Here is a tiny trained network, its code and every weight. The questions are about switching its units off for an input and a target symbol, where a switched-off unit gives its printed mean instead of its output.

import numpy as np


def w(rows, s, z=0):
    codes = np.array(rows[::2]) - 128.0
    scale = np.full(codes.shape[1], s)
    scale[-1] = z or s
    return codes * scale


def f(y):
    return np.maximum(y, 0)


def softmax(a):
    e = np.exp(a - a.max(-1, keepdims=True))
    return e / e.sum(-1, keepdims=True)


def log_softmax(a):
    a = a - a.max(-1, keepdims=True)
    return a - np.log(np.exp(a).sum(-1, keepdims=True))


def net(x, mask):
    ids = ['αγδηθμσφ'.index(c) for c in x.split()]
    T = len(ids)
    res = E[ids] + P[:T]
    u = 0
    for l in range(3):
        q, k, v = (res @ M[l].T for M in (Q, K, V))
        z = softmax(np.where(np.tri(T) > 0, q @ k.T / 2**0.5, -1e9)) @ v
        res = res + np.where(mask[u], z, O[l][:, -1]) @ O[l][:, :-1]
        u += 1
        y = f(res @ A[l][:, :-1].T + A[l][:, -1])
        res = res + np.where(mask[u : u + 8], y, B[l][:, -1]) @ B[l][:, :-1]
        u += 8
    return log_softmax(res[-1] @ U[:, :-1].T + U[:, -1])


Q, K, V, O, A, B = {}, {}, {}, {}, {}, {}
E = w([
[142,204,165,101,72,158,190,119,179,186,61],'α',
[131,124,133,129,143,179,72,137,114,155,61],'γ',
[163,164,203,126,163,77,118,172,94,170,118],'δ',
[150,194,200,42,144,107,220,203,74,179,158],'η',
[123,114,98,91,50,176,159,131,82,114,154],'θ',
[161,85,153,150,204,232,105,158,114,137,218],'μ',
[173,110,181,107,150,250,202,156,114,186,146],'σ',
[175,97,68,170,101,173,157,58,101,214,158],'φ',
],0.016)
P = w([
[159,65,75,5,142,110,69,138,185,194,192],'0',
[237,163,220,43,189,96,154,37,59,145,93],'1',
[78,40,140,159,94,96,123,155,218,181,142],'2',
[216,164,123,236,185,191,106,102,52,196,107],'3',
[12,43,114,254,127,109,151,228,169,210,132],'4',
[208,180,193,159,147,166,215,197,68,161,117],'5',
],0.0086)
Q[0] = w([
[171,103,144,94,137,4,106,113,134,212,152],'L0H1',
[176,142,254,128,165,139,107,190,78,222,97],'L0H1',
],0.007)
K[0] = w([
[254,135,115,79,187,79,77,76,156,179,160],'L0H1',
[163,97,213,210,156,60,128,177,170,223,110],'L0H1',
],0.0076)
V[0] = w([
[96,151,205,113,73,197,89,132,108,71,129],'L0H1',
[253,118,91,80,16,114,123,80,89,116,139],'L0H1',
],0.0057)
O[0] = w([
[105,120,52,154,249,131,186,84,20,139,208,80],'L0H1',
[130,154,177,160,186,1,109,148,125,216,198,250],'L0H1',
],0.0084,0.0014)
A[0] = w([
[20,181,106,80,143,99,138,112,210,106,120,100],'L0N1',
[95,133,126,83,31,140,119,91,208,84,148,2],'L0N2',
[241,146,96,116,135,163,188,113,93,185,112,224],'L0N3',
[77,152,104,93,113,120,146,44,165,209,45,147],'L0N4',
[145,165,155,135,125,230,105,34,73,98,107,131],'L0N5',
[50,116,144,136,188,95,158,166,102,190,103,159],'L0N6',
[121,113,201,198,200,100,175,184,96,127,158,100],'L0N7',
[154,255,155,86,136,131,147,79,47,108,43,138],'L0N8',
],0.0064,0.00083)
B[0] = w([
[132,255,146,118,188,142,70,24,98,185,172,130],'L0N1',
[174,167,108,65,173,198,186,188,168,108,215,133],'L0N2',
[94,161,218,146,198,142,141,156,81,111,184,255],'L0N3',
[188,101,71,193,138,169,27,130,59,128,126,151],'L0N4',
[143,194,145,195,155,25,167,103,121,132,108,187],'L0N5',
[119,128,105,162,78,130,135,110,157,178,98,176],'L0N6',
[104,175,72,154,98,156,148,103,46,147,112,193],'L0N7',
[148,69,95,186,104,118,133,85,92,92,208,201],'L0N8',
],0.0076,0.0075)
Q[1] = w([
[156,148,116,119,122,63,132,133,73,219,146],'L1H1',
[101,53,130,50,96,185,98,28,253,74,123],'L1H1',
],0.006)
K[1] = w([
[76,52,114,142,24,225,219,56,165,255,119],'L1H1',
[253,155,209,71,244,31,87,84,136,65,214],'L1H1',
],0.0053)
V[1] = w([
[249,254,154,135,178,175,160,83,115,179,115],'L1H1',
[103,190,165,184,223,176,169,176,149,60,95],'L1H1',
],0.0048)
O[1] = w([
[170,37,113,172,154,147,133,247,164,81,126,138],'L1H1',
[119,100,136,200,165,59,177,75,126,107,169,2],'L1H1',
],0.011,0.0038)
A[1] = w([
[157,101,191,26,84,124,253,25,143,15,128,59],'L1N1',
[136,130,181,175,151,31,191,98,102,91,150,48],'L1N2',
[119,115,165,36,178,127,48,141,101,64,16,138],'L1N3',
[58,67,203,136,116,84,136,190,87,153,88,120],'L1N4',
[126,100,109,134,188,120,43,87,137,131,63,89],'L1N5',
[109,118,143,161,218,65,203,166,38,152,151,2],'L1N6',
[138,30,74,124,12,106,138,163,249,122,102,127],'L1N7',
[51,140,168,164,26,30,92,67,213,167,139,86],'L1N8',
],0.0056,0.003)
B[1] = w([
[137,151,114,240,201,130,46,130,105,170,60,153],'L1N1',
[92,88,104,133,197,122,63,165,133,74,161,192],'L1N2',
[199,254,105,138,123,132,98,158,197,146,170,149],'L1N3',
[131,194,62,131,39,142,151,139,150,158,107,183],'L1N4',
[191,106,107,89,143,127,103,130,143,87,123,142],'L1N5',
[129,128,178,140,100,119,104,110,194,67,166,254],'L1N6',
[139,209,59,132,139,98,91,160,80,127,145,175],'L1N7',
[159,89,72,213,119,91,192,42,84,166,99,148],'L1N8',
],0.008,0.0063)
Q[2] = w([
[162,148,152,204,113,201,171,118,3,176,254],'L2H1',
[193,71,181,77,101,75,222,148,108,196,110],'L2H1',
],0.0067)
K[2] = w([
[1,137,43,227,75,222,191,183,130,202,97],'L2H1',
[94,107,158,149,135,41,124,178,88,213,182],'L2H1',
],0.0067)
V[2] = w([
[190,124,92,178,180,97,1,78,133,112,15],'L2H1',
[137,80,95,155,211,241,93,102,102,166,202],'L2H1',
],0.0059)
O[2] = w([
[94,104,142,178,141,94,220,125,65,165,126,5],'L2H1',
[118,252,138,186,132,135,226,98,159,160,171,254],'L2H1',
],0.012,0.0052)
A[2] = w([
[116,66,106,166,144,112,195,168,130,120,154,113],'L2N1',
[122,55,81,97,144,143,34,156,105,97,153,2],'L2N2',
[111,144,162,138,98,97,191,44,90,164,91,97],'L2N3',
[123,133,78,119,94,142,129,110,245,118,148,137],'L2N4',
[96,100,114,63,116,131,105,89,180,166,111,66],'L2N5',
[92,182,170,90,149,109,116,2,79,116,133,7],'L2N6',
[151,46,138,123,150,127,122,134,63,98,86,199],'L2N7',
[92,122,45,131,107,52,107,72,61,178,77,139],'L2N8',
],0.0091,0.0032)
B[2] = w([
[209,132,239,145,106,117,60,74,163,203,34,180],'L2N1',
[146,182,139,118,145,198,234,84,202,98,75,206],'L2N2',
[75,125,47,67,212,114,85,158,138,151,53,218],'L2N3',
[114,75,164,154,158,107,113,213,78,168,29,253],'L2N4',
[60,82,131,181,159,43,233,134,127,126,227,173],'L2N5',
[129,90,83,98,96,43,132,2,75,172,74,248],'L2N6',
[216,112,49,115,176,125,244,207,98,53,196,176],'L2N7',
[137,101,209,183,56,117,164,117,169,44,133,186],'L2N8',
],0.0078,0.0066)
U = w([
[148,54,238,204,12,115,186,96,166,171,106,179],'α',
[113,63,184,112,203,83,136,122,106,183,67,108],'γ',
[168,61,131,128,141,134,176,150,37,121,166,133],'δ',
[168,136,150,107,100,172,176,57,217,123,102,4],'η',
[185,141,184,84,64,195,75,59,62,173,117,115],'θ',
[134,191,82,141,144,54,184,70,203,120,144,40],'μ',
[99,159,129,167,146,77,37,156,155,81,187,83],'σ',
[108,218,91,48,150,159,175,231,147,254,102,216],'φ',
],0.0056,0.0042)

Each question gives the input, a string of symbols that net reads in full, and the target symbol t.
The units are the heads (2 rows each of Q, K, V and O) and the neurons (one row each of A and B). Each row of codes is followed by its name. A weight is (code - 128) times the scale printed after its matrix; where a second scale follows, it is the last column's (O, A, B and U).
mask holds one flag per unit, layer by layer, with each layer's heads first. A switched-off unit (its flag False) gives its mean, the last column of its rows in O or B, instead of its output. The means were averaged over made-up inputs and are rounded, as every weight is.
A unit's drop is (log p(t) with every unit on - log p(t) with that unit switched off) / (log p(t) with every unit on - log p(t) with every unit switched off).
The circuit of an input: a set's keep is (log p(t) with only the set's units on - log p(t) with every unit switched off) / (log p(t) with every unit on - log p(t) with every unit switched off). Starting from the 12 units with the biggest drops (on a tie, the unit counted first), units are removed one at a time, each time the one whose removal leaves the highest keep (on an exact tie, the one counted first), for as long as the keep stays at least 0.8.
circuit, biggest first: the units of the circuit, biggest drop first
k most important neurons: the k neurons with the biggest drops, biggest first
top k neurons in layer l: the k neurons of layer l with the biggest drops, biggest first
input μ θ δ θ, target δ: 2 most important neurons -> (L2N7; L0N3)
input θ θ θ μ η α, target η: 2 most important neurons -> (L2N2; L0N8)
input θ μ θ θ φ φ, target φ: 2 most important neurons -> (L2N3; L0N4)
input γ η δ, target φ: 2 most important neurons -> (L0N8; L0N3)
input γ μ φ θ μ, target α: circuit, biggest first -> (L0H1; L1H1; L2N1)
input γ γ θ θ, target θ: top neuron in layer 2 -> (L2N6)
input θ σ θ θ μ θ, target μ: circuit, biggest first -> (L2H1; L1H1; L0H1)
input δ δ μ δ, target μ: circuit, biggest first -> (L2H1; L1H1)
input θ μ μ, target α: circuit, biggest first -> (L1H1; L0H1; L2N1; L0N3)
input θ μ θ, target α: top 2 neurons in layer 2 -> (L2N8; L2N5)
input σ δ γ, target φ: 2 most important neurons -> (L1N7; L0N8)
input θ θ θ θ γ μ, target γ: 2 most important neurons -> (L2N3; L0N3)
input θ δ σ δ, target σ: 2 most important neurons -> (L1N2; L0N8)
input μ φ μ θ θ, target α: top 2 neurons in layer 0 -> (L0N3; L0N6)
input γ μ δ μ, target δ: most important neuron -> (L2N7)
input γ η σ γ θ, target φ: 3 most important neurons -> (L0N5; L0N3; L1N7)
input δ δ θ θ δ δ, target δ: 2 most important neurons -> (L2N7; L0N8)
input μ θ θ θ γ γ, target γ: 2 most important neurons -> (L2N3; L0N5)
input θ δ δ μ, target δ: 3 most important neurons -> (L2N7; L0N3; L1N4)
input γ σ γ, target α: top neuron in layer 1 -> (L1N3)
input σ μ δ σ, target δ: top 2 neurons in layer 1 -> (L1N4; L1N2)
input δ δ μ η, target μ: top 2 neurons in layer 2 -> (L2N6; L2N4)
input θ δ θ θ δ, target α: top 2 neurons in layer 0 -> (L0N3; L0N6)
input δ δ δ θ γ α, target γ: top 2 neurons in layer 0 -> (L0N8; L0N3)
